Below are the code and all the weights of a small trained network. Each question names an input and a class and asks about switching units off, where a switched-off unit gives its printed mean instead of its output.

import numpy as np


def w(rows, s, z=0):
    codes = np.array(rows[::2]) - 128.0
    scale = np.full(codes.shape[1], s)
    scale[-1] = z or s
    return codes * scale


def f(y):
    return np.maximum(y, 0)


def log_softmax(a):
    a = a - a.max(-1, keepdims=True)
    return a - np.log(np.exp(a).sum(-1, keepdims=True))


def net(x, mask):
    res = np.array(x, float).reshape(1, 5) / 4 @ E
    y = f(res @ A[0][:, :-1].T + A[0][:, -1])
    res = res + np.where(mask, y, B[0][:, -1]) @ B[0][:, :-1]
    return log_softmax(res[-1] @ U[:, :-1].T + U[:, -1])


A, B = {}, {}
E = w([
[236,202,118,114,154,44],'x0',
[72,88,130,226,154,19],'x1',
[180,17,107,76,42,74],'x2',
[31,197,177,34,77,49],'x3',
[146,191,154,220,3,144],'x4',
],0.0037)
A[0] = w([
[131,149,129,162,81,132,102],'neuron 0',
[92,105,129,182,142,66,110],'neuron 1',
[140,141,125,112,117,147,118],'neuron 2',
[149,84,130,111,93,110,107],'neuron 3',
[142,139,128,96,116,163,99],'neuron 4',
[94,204,140,160,191,167,106],'neuron 5',
[157,69,129,103,80,105,107],'neuron 6',
[196,80,114,191,169,175,90],'neuron 7',
[138,110,128,121,114,117,109],'neuron 8',
[117,95,122,81,196,120,95],'neuron 9',
[132,152,133,166,74,133,100],'neuron 10',
[239,209,122,111,165,43,101],'neuron 11',
[163,63,127,101,75,100,101],'neuron 12',
[133,154,133,169,68,133,106],'neuron 13',
[113,87,121,69,214,117,95],'neuron 14',
[137,159,131,176,55,136,106],'neuron 15',
[60,180,142,55,92,77,88],'neuron 16',
[118,153,129,137,150,140,108],'neuron 17',
[118,109,123,99,171,120,96],'neuron 18',
[116,101,122,88,190,114,94],'neuron 19',
[73,169,138,70,99,84,95],'neuron 20',
[112,117,124,176,142,86,95],'neuron 21',
[100,108,127,179,141,73,99],'neuron 22',
[166,103,117,159,150,154,83],'neuron 23',
[159,71,127,104,82,103,101],'neuron 24',
[175,165,123,38,98,232,112],'neuron 25',
[107,181,136,150,171,153,104],'neuron 26',
[113,176,134,152,169,152,97],'neuron 27',
[149,142,126,82,110,173,98],'neuron 28',
[188,85,116,184,165,170,91],'neuron 29',
[85,157,137,88,113,89,95],'neuron 30',
[125,112,121,107,162,125,92],'neuron 31',
[124,128,120,132,130,126,253],'neuron 32',
[135,146,131,110,128,155,116],'neuron 33',
[132,141,129,151,98,131,101],'neuron 34',
[115,167,133,150,163,148,96],'neuron 35',
[98,105,124,185,143,66,96],'neuron 36',
[4,54,131,135,94,223,101],'neuron 37',
[131,165,134,183,46,135,101],'neuron 38',
[139,107,126,119,112,118,190],'neuron 39',
],0.011,0.0043)
B[0] = w([
[143,106,126,93,136,134,166],'neuron 0',
[133,95,138,166,137,87,196],'neuron 1',
[132,113,126,137,131,113,150],'neuron 2',
[104,138,101,116,118,114,177],'neuron 3',
[132,101,122,147,127,107,158],'neuron 4',
[70,144,92,103,111,98,206],'neuron 5',
[92,143,94,111,115,109,199],'neuron 6',
[116,111,131,152,80,193,228],'neuron 7',
[121,130,113,124,121,122,145],'neuron 8',
[148,101,133,75,141,134,180],'neuron 9',
[146,104,125,87,136,135,173],'neuron 10',
[208,200,132,135,84,105,234],'neuron 11',
[91,141,86,110,109,104,206],'neuron 12',
[144,105,129,83,140,135,181],'neuron 13',
[150,95,139,60,143,134,197],'neuron 14',
[146,101,132,76,148,137,195],'neuron 15',
[119,103,119,160,85,195,222],'neuron 16',
[114,130,110,119,122,119,148],'neuron 17',
[146,108,125,97,134,132,156],'neuron 18',
[152,102,131,81,135,131,173],'neuron 19',
[120,110,122,155,96,184,204],'neuron 20',
[133,93,121,153,120,97,167],'neuron 21',
[137,93,128,161,127,90,182],'neuron 22',
[134,116,116,142,97,162,171],'neuron 23',
[97,139,89,112,111,108,195],'neuron 24',
[128,73,150,184,140,61,245],'neuron 25',
[93,136,99,110,116,109,177],'neuron 26',
[99,131,97,110,111,112,170],'neuron 27',
[131,93,123,153,129,98,173],'neuron 28',
[118,113,129,149,85,186,215],'neuron 29',
[126,111,124,151,104,168,181],'neuron 30',
[145,113,122,105,133,133,146],'neuron 31',
[40,186,253,120,173,137,247],'neuron 32',
[127,114,126,139,128,108,152],'neuron 33',
[139,112,125,108,133,134,149],'neuron 34',
[105,129,99,113,113,115,161],'neuron 35',
[138,89,127,165,126,85,189],'neuron 36',
[214,203,126,137,76,102,252],'neuron 37',
[151,97,128,65,142,137,201],'neuron 38',
[81,158,168,121,151,132,197],'neuron 39',
],0.049,0.0045)
U = w([
[103,101,127,185,82,255,101],'0',
[165,81,140,35,185,153,113],'1',
[28,180,28,108,123,89,125],'2',
[134,66,163,220,160,57,141],'3',
[225,242,145,146,103,117,120],'4',
[63,195,213,155,216,173,251],'5',
[153,145,39,171,221,168,60],'6',
],0.0073,0.0022)

Each question gives the input, the list of numbers given to net, and the class t.
The units are the neurons (one row each of A and B). Each row of codes is followed by its name. A weight is (code - 128) times the scale printed after its matrix; where a second scale follows, it is the last column's (A, B and U).
mask holds one flag per neuron, in row order. A switched-off neuron (its flag False) gives its mean, the last column of its row in B, instead of its output. The means were averaged over made-up inputs and are rounded, as every weight is.
A unit's drop is (log p(t) with every unit on - log p(t) with that unit switched off) / (log p(t) with every unit on - log p(t) with every unit switched off).
The circuit of an input: a set's keep is (log p(t) with only the set's units on - log p(t) with every unit switched off) / (log p(t) with every unit on - log p(t) with every unit switched off). Starting from the 12 units with the biggest drops (on a tie, the unit counted first), units are removed one at a time, each time the one whose removal leaves the highest keep (on an exact tie, the one counted first), for as long as the keep stays at least 0.8.
units of the circuit, in order: the units of the circuit, biggest drop first
most important unit: the unit with the biggest drop
k most important neurons: the k neurons with the biggest drops, biggest first
drop of u: that unit's drop, to one decimal
input [5,4,-2,-4,-2], class 4: units of the circuit, in order	neuron 11
input [6,-2,-4,-7,-5], class 0: 2 most important neurons	neuron 7; neuron 37
input [-5,6,-2,-4,-4], class 3: 4 most important neurons	neuron 11; neuron 1; neuron 36; neuron 22
input [-6,6,-5,-1,5], class 3: 4 most important neurons	neuron 11; neuron 1; neuron 36; neuron 22
input [3,-7,-8,-2,-5], class 2: 2 most important neurons	neuron 5; neuron 26
input [-5,5,-3,-1,-3], class 3: 3 most important neurons	neuron 11; neuron 1; neuron 36
input [6,0,-5,-8,-4], class 0: 2 most important neurons	neuron 7; neuron 29
input [7,-4,3,0,-6], class 4: 2 most important neurons	neuron 11; neuron 38
input [3,-8,-5,6,-5], class 3: 2 most important neurons	neuron 25; neuron 7
input [3,2,6,0,-7], class 1: 3 most important neurons	neuron 14; neuron 9; neuron 19
input [-8,-2,4,-7,5], class 4: 3 most important neurons	neuron 37; neuron 16; neuron 20
input [-2,5,-7,8,1], class 0: 2 most important neurons	neuron 16; neuron 20
input [-1,4,2,8,7], class 0: 3 most important neurons	neuron 16; neuron 20; neuron 30
input [3,-4,3,-1,0], class 3: most important unit	neuron 37
input [0,-3,-5,4,-5], class 1: 2 most important neurons	neuron 14; neuron 9
input [-7,6,2,8,-4], class 0: 3 most important neurons	neuron 16; neuron 20; neuron 11
input [-5,7,4,-1,8], class 1: drop of neuron 0	0.0
input [7,-6,-7,0,0], class 2: drop of neuron 27	0.5
input [3,1,-8,8,2], class 0: drop of neuron 30	0.8
input [-2,-2,-5,3,2], class 2: units of the circuit, in order	neuron 5
input [0,3,7,-5,1], class 2: drop of neuron 12	0.2
